Below is a small trained network, with its code and all its weights. Each question gives an input and a class and asks what happens when units are switched off, that is, made to give their printed mean instead of their output.

import numpy as np


def w(rows, s, z=0):
    codes = np.array(rows[::2]) - 128.0
    scale = np.full(codes.shape[1], s)
    scale[-1] = z or s
    return codes * scale


def f(y):
    return y / 2 * (1 + np.tanh(0.7978845608 * (y + 0.044715 * y**3)))


def log_softmax(a):
    a = a - a.max(-1, keepdims=True)
    return a - np.log(np.exp(a).sum(-1, keepdims=True))


def net(x, mask):
    res = np.array(x, float).reshape(1, 7) / 4 @ E
    y = f(res @ A[0][:, :-1].T + A[0][:, -1])
    res = res + np.where(mask, y, B[0][:, -1]) @ B[0][:, :-1]
    return log_softmax(res[-1] @ U[:, :-1].T + U[:, -1])


A, B = {}, {}
E = w([
[85,137,85,164,68,252,183,146,131],'x0',
[108,132,137,139,131,112,151,144,134],'x1',
[153,130,112,121,128,146,107,105,121],'x2',
[118,144,126,118,120,112,147,153,115],'x3',
[81,28,68,31,140,114,168,41,134],'x4',
[194,64,86,146,30,47,136,165,183],'x5',
[123,148,151,115,121,126,138,112,159],'x6',
],0.012)
A[0] = w([
[135,243,178,182,232,102,16,176,122,252],'neuron 1',
[103,147,168,127,202,74,67,122,109,171],'neuron 2',
[203,103,152,72,110,99,102,182,182,121],'neuron 3',
[109,41,36,131,8,125,167,146,203,168],'neuron 4',
[188,185,106,220,53,179,110,201,187,191],'neuron 5',
[35,142,83,121,92,255,206,115,106,238],'neuron 6',
[57,98,104,39,219,91,120,98,124,247],'neuron 7',
[222,103,141,148,134,1,111,138,175,182],'neuron 8',
],0.0076,0.0035)
B[0] = w([
[83,236,104,87,90,109,66,220,162,245],'neuron 1',
[163,142,110,39,142,161,99,113,110,180],'neuron 2',
[166,72,122,113,114,84,149,148,101,164],'neuron 3',
[185,159,10,65,148,118,135,198,209,219],'neuron 4',
[155,143,189,183,58,143,199,192,127,227],'neuron 5',
[36,120,138,184,71,202,69,109,122,255],'neuron 6',
[97,101,103,70,196,173,174,54,147,212],'neuron 7',
[149,60,129,115,92,69,105,143,91,204],'neuron 8',
],0.011,0.015)
U = w([
[135,186,81,77,120,105,74,213,210,252],'0',
[169,101,198,148,31,6,95,184,95,125],'1',
[97,134,159,63,255,107,169,79,64,103],'2',
[161,53,106,94,170,23,170,135,141,31],'3',
[86,185,217,193,103,153,83,169,90,103],'4',
[205,128,173,199,81,139,240,205,156,62],'5',
[48,87,125,149,106,165,144,101,110,60],'6',
],0.0083,0.0033)

Each question gives the input, the list of numbers given to net, and the class t.
The units are the neurons (one row each of A and B). Each row of codes is followed by its name. A weight is (code - 128) times the scale printed after its matrix; where a second scale follows, it is the last column's (A, B and U).
mask holds one flag per neuron, in row order. A switched-off neuron (its flag False) gives its mean, the last column of its row in B, instead of its output. The means were averaged over made-up inputs and are rounded, as every weight is.
A unit's drop is (log p(t) with every unit on - log p(t) with that unit switched off) / (log p(t) with every unit on - log p(t) with every unit switched off).
The circuit of an input: a set's keep is (log p(t) with only the set's units on - log p(t) with every unit switched off) / (log p(t) with every unit on - log p(t) with every unit switched off). Starting from all 8 units, units are removed one at a time, each time the one whose removal leaves the highest keep (on an exact tie, the one counted first), for as long as the keep stays at least 0.8.
units of the circuit, in order: the units of the circuit, biggest drop first
most important unit: the unit with the biggest drop
top k neurons: the k neurons with the biggest drops, biggest first
drop of u: that unit's drop, to one decimal
input [-1,6,7,-7,8,3,-5], class 3: units of the circuit, in order -> neuron 1
input [5,8,8,0,-1,1,-1], class 5: top 2 neurons -> neuron 1; neuron 5
input [0,-7,6,0,8,-5,1], class 2: top 2 neurons -> neuron 7; neuron 5
input [3,7,-4,7,-6,-1,1], class 4: top 2 neurons -> neuron 4; neuron 1
input [-1,-3,3,-8,7,4,-8], class 3: top 2 neurons -> neuron 1; neuron 6
input [-5,4,3,2,1,-5,-5], class 2: top 2 neurons -> neuron 7; neuron 4
input [-5,8,-7,0,0,4,4], class 1: top 3 neurons -> neuron 8; neuron 7; neuron 4
input [4,-6,5,4,6,0,1], class 6: top 2 neurons -> neuron 1; neuron 6
input [-7,2,1,2,2,-7,1], class 2: top 2 neurons -> neuron 7; neuron 4
input [1,-5,-8,-7,0,4,4], class 5: top 3 neurons -> neuron 1; neuron 2; neuron 7
input [-1,1,2,-2,-7,-7,0], class 0: top 2 neurons -> neuron 1; neuron 6
input [8,-4,-8,8,-4,1,6], class 5: top 2 neurons -> neuron 5; neuron 1
input [-7,-2,-6,-1,5,0,6], class 2: top 2 neurons -> neuron 7; neuron 4
input [0,-1,5,-7,-7,6,6], class 1: most important unit -> neuron 8
input [0,1,3,6,-2,8,1], class 1: top 3 neurons -> neuron 8; neuron 7; neuron 3
input [-5,8,-6,1,0,1,-5], class 1: top 2 neurons -> neuron 4; neuron 8
input [7,-5,8,4,1,-8,5], class 6: top 2 neurons -> neuron 1; neuron 5
input [-3,-3,-3,-7,-7,-7,-7], class 0: drop of neuron 1 -> 0.9
input [4,-5,3,3,1,-3,7], class 6: drop of neuron 1 -> 0.4
input [0,7,8,-7,-7,5,-6], class 1: units of the circuit, in order -> neuron 8
input [0,5,-2,-8,-8,2,-6], class 1: drop of neuron 4 -> 0.3
input [3,7,-3,5,7,-1,0], class 6: drop of neuron 1 -> 0.5
